Here is a tiny trained network, its code and every weight. The questions are about switching its units off for an input and a class, where a switched-off unit gives its printed mean instead of its output.

import numpy as np


def w(rows, s, z=0):
    codes = np.array(rows[::2]) - 128.0
    scale = np.full(codes.shape[1], s)
    scale[-1] = z or s
    return codes * scale


def f(y):
    return np.maximum(y, 0)


def log_softmax(a):
    a = a - a.max(-1, keepdims=True)
    return a - np.log(np.exp(a).sum(-1, keepdims=True))


def net(x, mask):
    res = np.array(x, float).reshape(1, 4) / 4 @ E
    y = f(res @ A[0][:, :-1].T + A[0][:, -1])
    res = res + np.where(mask, y, B[0][:, -1]) @ B[0][:, :-1]
    return log_softmax(res[-1] @ U[:, :-1].T + U[:, -1])


A, B = {}, {}
E = w([
[23,252,162,226,210,210,168,55,169,39,232,74],'x0',
[19,117,154,217,56,217,2,244,55,166,195,223],'x1',
[73,56,239,207,58,20,208,172,145,195,203,12],'x2',
[75,44,225,4,210,185,124,101,237,197,221,212],'x3',
],0.0045)
A[0] = w([
[78,41,224,49,157,129,157,100,219,197,201,159,130],'N0',
[128,126,151,209,53,44,180,176,77,144,125,34,93],'N1',
[160,200,34,234,23,69,136,177,26,84,63,67,88],'N2',
[200,116,94,62,184,49,212,35,212,105,76,71,153],'N3',
[45,194,153,176,182,159,162,64,163,60,208,78,66],'N4',
[191,68,82,117,61,60,132,166,79,174,48,147,91],'N5',
[179,49,112,94,109,91,122,134,118,189,71,191,73],'N6',
[191,194,31,93,181,206,68,99,89,62,69,201,49],'N7',
[62,119,154,202,65,191,55,232,72,162,190,246,113],'N8',
[147,91,182,42,205,117,179,55,217,147,122,142,111],'N9',
[140,126,90,27,194,219,99,103,188,119,133,254,98],'N10',
[200,120,65,83,134,48,212,52,159,93,79,46,30],'N11',
[69,77,193,159,80,45,196,156,148,195,188,29,90],'N12',
[193,56,112,69,74,61,92,144,104,194,81,140,54],'N13',
[200,32,104,88,67,77,118,169,107,197,77,140,56],'N14',
[82,61,197,93,138,88,180,152,194,203,205,104,92],'N15',
[111,93,230,153,87,50,174,152,131,167,186,38,25],'N16',
[171,45,145,51,96,87,106,168,143,203,90,159,113],'N17',
[54,87,155,162,67,195,18,226,114,177,201,199,50],'N18',
[197,130,148,70,199,94,248,31,211,128,129,70,4],'N19',
[87,206,125,203,148,147,164,65,91,52,152,52,135],'N20',
[62,196,163,175,195,167,172,65,159,70,215,113,25],'N21',
[195,99,115,73,181,42,215,60,157,138,70,82,31],'N22',
[97,46,199,192,73,41,188,171,149,188,196,55,59],'N23',
[69,78,209,36,154,198,59,156,201,204,231,214,96],'N24',
[198,189,31,221,60,105,136,139,60,68,62,121,136],'N25',
[84,121,130,207,45,169,44,205,65,153,137,189,102],'N26',
[192,166,58,78,158,188,47,69,104,72,79,203,166],'N27',
],0.0051,0.0023)
B[0] = w([
[206,158,213,76,92,112,241,191,45,33,160,50,223],'N0',
[145,211,132,31,163,67,232,175,17,53,85,124,210],'N1',
[162,74,218,197,15,206,222,199,69,21,186,6,255],'N2',
[30,29,71,217,145,148,76,119,154,153,82,61,248],'N3',
[217,222,217,167,170,201,58,13,188,201,210,206,212],'N4',
[226,207,223,173,165,208,94,44,197,183,209,184,213],'N5',
[191,224,225,156,166,174,88,37,163,181,186,184,193],'N6',
[57,228,90,37,221,30,197,108,44,86,29,168,223],'N7',
[13,42,80,207,197,120,67,85,156,172,46,118,226],'N8',
[92,39,148,212,46,183,151,169,87,79,152,30,206],'N9',
[139,214,139,41,155,53,253,148,20,49,100,125,218],'N10',
[3,29,62,208,154,189,65,129,174,131,67,73,223],'N11',
[61,221,87,32,238,63,153,83,78,118,59,206,213],'N12',
[204,223,215,196,173,212,70,51,183,182,197,193,203],'N13',
[214,218,206,189,199,214,91,47,192,205,207,213,207],'N14',
[168,202,164,52,121,96,224,170,44,35,94,112,195],'N15',
[70,221,73,32,247,77,149,93,91,111,11,195,194],'N16',
[201,195,236,190,142,183,99,36,183,183,206,161,205],'N17',
[15,31,78,224,207,185,59,107,163,138,45,57,213],'N18',
[29,13,88,241,151,195,74,113,159,162,40,62,214],'N19',
[218,183,239,192,123,202,113,51,191,188,233,161,216],'N20',
[209,218,231,180,175,224,55,43,199,220,200,203,203],'N21',
[22,44,81,218,165,178,69,117,161,143,54,59,213],'N22',
[68,229,68,45,228,76,161,75,63,108,47,205,210],'N23',
[169,34,201,212,37,183,229,209,45,42,153,12,231],'N24',
[166,97,204,116,88,127,243,176,50,61,162,49,239],'N25',
[20,37,56,215,186,154,98,113,163,139,33,73,207],'N26',
[92,212,91,40,192,62,201,97,65,93,88,175,232],'N27',
],0.0043,0.007)
U = w([
[224,240,216,192,156,213,49,34,229,230,217,217,47],'0',
[25,15,56,218,156,155,70,116,181,178,38,85,39],'1',
[108,246,70,16,195,33,205,99,54,106,41,202,31],'2',
[204,74,199,144,50,151,228,186,68,64,171,45,183],'3',
[139,111,116,132,105,81,135,107,144,165,186,120,232],'4',
[225,32,22,15,26,23,22,247,255,229,223,227,3],'5',
[243,35,32,24,21,14,20,224,242,211,216,233,3],'6',
],0.0052,0.0042)

Each question gives the input, the list of numbers given to net, and the class t.
The units are the neurons (one row each of A and B). Each row of codes is followed by its name. A weight is (code - 128) times the scale printed after its matrix; where a second scale follows, it is the last column's (A, B and U).
mask holds one flag per neuron, in row order. A switched-off neuron (its flag False) gives its mean, the last column of its row in B, instead of its output. The means were averaged over made-up inputs and are rounded, as every weight is.
A unit's drop is (log p(t) with every unit on - log p(t) with that unit switched off) / (log p(t) with every unit on - log p(t) with every unit switched off).
The circuit of an input: a set's keep is (log p(t) with only the set's units on - log p(t) with every unit switched off) / (log p(t) with every unit on - log p(t) with every unit switched off). Starting from the 12 units with the biggest drops (on a tie, the unit counted first), units are removed one at a time, each time the one whose removal leaves the highest keep (on an exact tie, the one counted first), for as long as the keep stays at least 0.8.
units of the circuit, in order: the units of the circuit, biggest drop first
most important unit: the unit with the biggest drop
k most important neurons: the k neurons with the biggest drops, biggest first
drop when u is switched off: that unit's drop, to one decimal
input [-8,4,5,-8], class 0: 3 most important neurons : (N5, N14, N13)
input [-8,-8,0,2], class 0: 2 most important neurons : (N14, N13)
input [-3,1,-5,6], class 3: units of the circuit, in order : (N24)
input [-2,4,6,5], class 2: units of the circuit, in order : (N23, N12)
input [-1,2,-5,-6], class 3: 2 most important neurons : (N2, N25)
input [4,-6,0,2], class 1: units of the circuit, in order : (N19, N3)
input [-6,6,-2,-5], class 0: 2 most important neurons : (N5, N14)
input [-1,-8,-8,-1], class 1: 3 most important neurons : (N3, N11, N19)
input [-6,-4,7,0], class 2: 3 most important neurons : (N23, N12, N16)
input [4,5,-8,-5], class 2: 2 most important neurons : (N7, N27)
input [7,-4,8,4], class 2: 4 most important neurons : (N12, N16, N23, N15)
input [3,6,-6,6], class 1: 2 most important neurons : (N18, N8)
input [-6,-2,-4,7], class 3: 3 most important neurons : (N24, N10, N0)
input [-5,5,-1,-2], class 0: most important unit : N5
input [-6,-6,-2,-3], class 0: drop when N22 is switched off : -0.1
input [-7,0,-6,8], class 3: drop when N0 is switched off : 0.7
input [4,6,1,2], class 1: drop when N8 is switched off : 0.2
